Below are the code and all the weights of a small trained network. Each question names an input and a class and asks about switching units off, where a switched-off unit gives its printed mean instead of its output.

import numpy as np


def w(rows, s, z=0):
    codes = np.array(rows[::2]) - 128.0
    scale = np.full(codes.shape[1], s)
    scale[-1] = z or s
    return codes * scale


def f(y):
    return np.maximum(y, 0)


def log_softmax(a):
    a = a - a.max(-1, keepdims=True)
    return a - np.log(np.exp(a).sum(-1, keepdims=True))


def net(x, mask):
    res = np.array(x, float).reshape(1, 3) / 4 @ E
    y = f(res @ A[0][:, :-1].T + A[0][:, -1])
    res = res + np.where(mask, y, B[0][:, -1]) @ B[0][:, :-1]
    return log_softmax(res[-1] @ U[:, :-1].T + U[:, -1])


A, B = {}, {}
E = w([
[43,95,139,115,158,94,166],'x0',
[168,6,190,105,139,93,116],'x1',
[153,148,140,38,245,173,131],'x2',
],0.019)
A[0] = w([
[118,187,144,45,198,188,118,171],'N1',
[10,121,146,132,165,70,163,217],'N2',
[133,67,246,69,228,128,114,64],'N3',
[199,161,97,171,101,148,104,254],'N4',
[189,47,192,93,108,89,112,181],'N5',
[206,158,91,70,196,153,83,141],'N6',
[94,113,132,60,184,153,197,96],'N7',
],0.013,0.0078)
B[0] = w([
[90,121,147,40,125,163,77,248],'N1',
[13,140,90,153,92,113,85,220],'N2',
[162,116,67,48,91,40,183,249],'N3',
[228,94,102,78,4,112,139,232],'N4',
[201,72,118,208,211,31,125,246],'N5',
[147,91,206,31,166,159,136,237],'N6',
[116,189,4,89,128,125,104,194],'N7',
],0.011,0.022)
U = w([
[178,150,48,96,55,105,167,204],'0',
[43,204,123,208,40,171,139,254],'1',
[132,122,208,68,107,237,124,100],'2',
[63,180,93,101,171,183,72,12],'3',
[247,111,134,234,117,125,75,103],'4',
[54,45,133,212,148,74,130,66],'5',
[214,109,178,93,200,138,153,69],'6',
],0.012,0.0035)

Each question gives the input, the list of numbers given to net, and the class t.
The units are the neurons (one row each of A and B). Each row of codes is followed by its name. A weight is (code - 128) times the scale printed after its matrix; where a second scale follows, it is the last column's (A, B and U).
mask holds one flag per neuron, in row order. A switched-off neuron (its flag False) gives its mean, the last column of its row in B, instead of its output. The means were averaged over made-up inputs and are rounded, as every weight is.
A unit's drop is (log p(t) with every unit on - log p(t) with that unit switched off) / (log p(t) with every unit on - log p(t) with every unit switched off).
The circuit of an input: a set's keep is (log p(t) with only the set's units on - log p(t) with every unit switched off) / (log p(t) with every unit on - log p(t) with every unit switched off). Starting from all 7 units, units are removed one at a time, each time the one whose removal leaves the highest keep (on an exact tie, the one counted first), for as long as the keep stays at least 0.8.
circuit, biggest first: the units of the circuit, biggest drop first
most important unit: the unit with the biggest drop
k most important neurons: the k neurons with the biggest drops, biggest first
drop of u: that unit's drop, to one decimal
input [2,0,-3], class 1: 3 most important neurons : N5, N3, N6
input [-2,7,-2], class 4: circuit, biggest first : N5
input [-2,-5,1], class 2: circuit, biggest first : N3, N5
input [0,-2,5], class 2: 4 most important neurons : N6, N5, N2, N1
input [7,0,-8], class 1: circuit, biggest first : N5, N2
input [1,1,6], class 0: 3 most important neurons : N3, N7, N5
input [5,0,8], class 3: 3 most important neurons : N1, N4, N2
input [1,7,0], class 5: circuit, biggest first : N4, N6
input [2,-1,-1], class 1: 2 most important neurons : N5, N3
input [-5,4,0], class 4: 2 most important neurons : N1, N5
input [3,5,0], class 5: 2 most important neurons : N4, N5
input [-3,-3,8], class 2: 2 most important neurons : N6, N1
input [2,-1,7], class 3: 3 most important neurons : N7, N1, N4
input [7,-6,0], class 1: circuit, biggest first : N2
input [-4,6,1], class 6: 3 most important neurons : N3, N2, N5
input [8,4,3], class 0: 2 most important neurons : N3, N7
input [2,0,-6], class 1: 2 most important neurons : N5, N3
input [1,6,7], class 0: 2 most important neurons : N3, N7
input [8,6,6], class 0: drop of N3 : 1.5
input [-2,-6,8], class 2: most important unit : N6
input [-4,2,-7], class 4: drop of N1 : 0.0
input [5,-8,-1], class 1: drop of N1 : 0.0
input [3,8,5], class 0: drop of N3 : 2.0
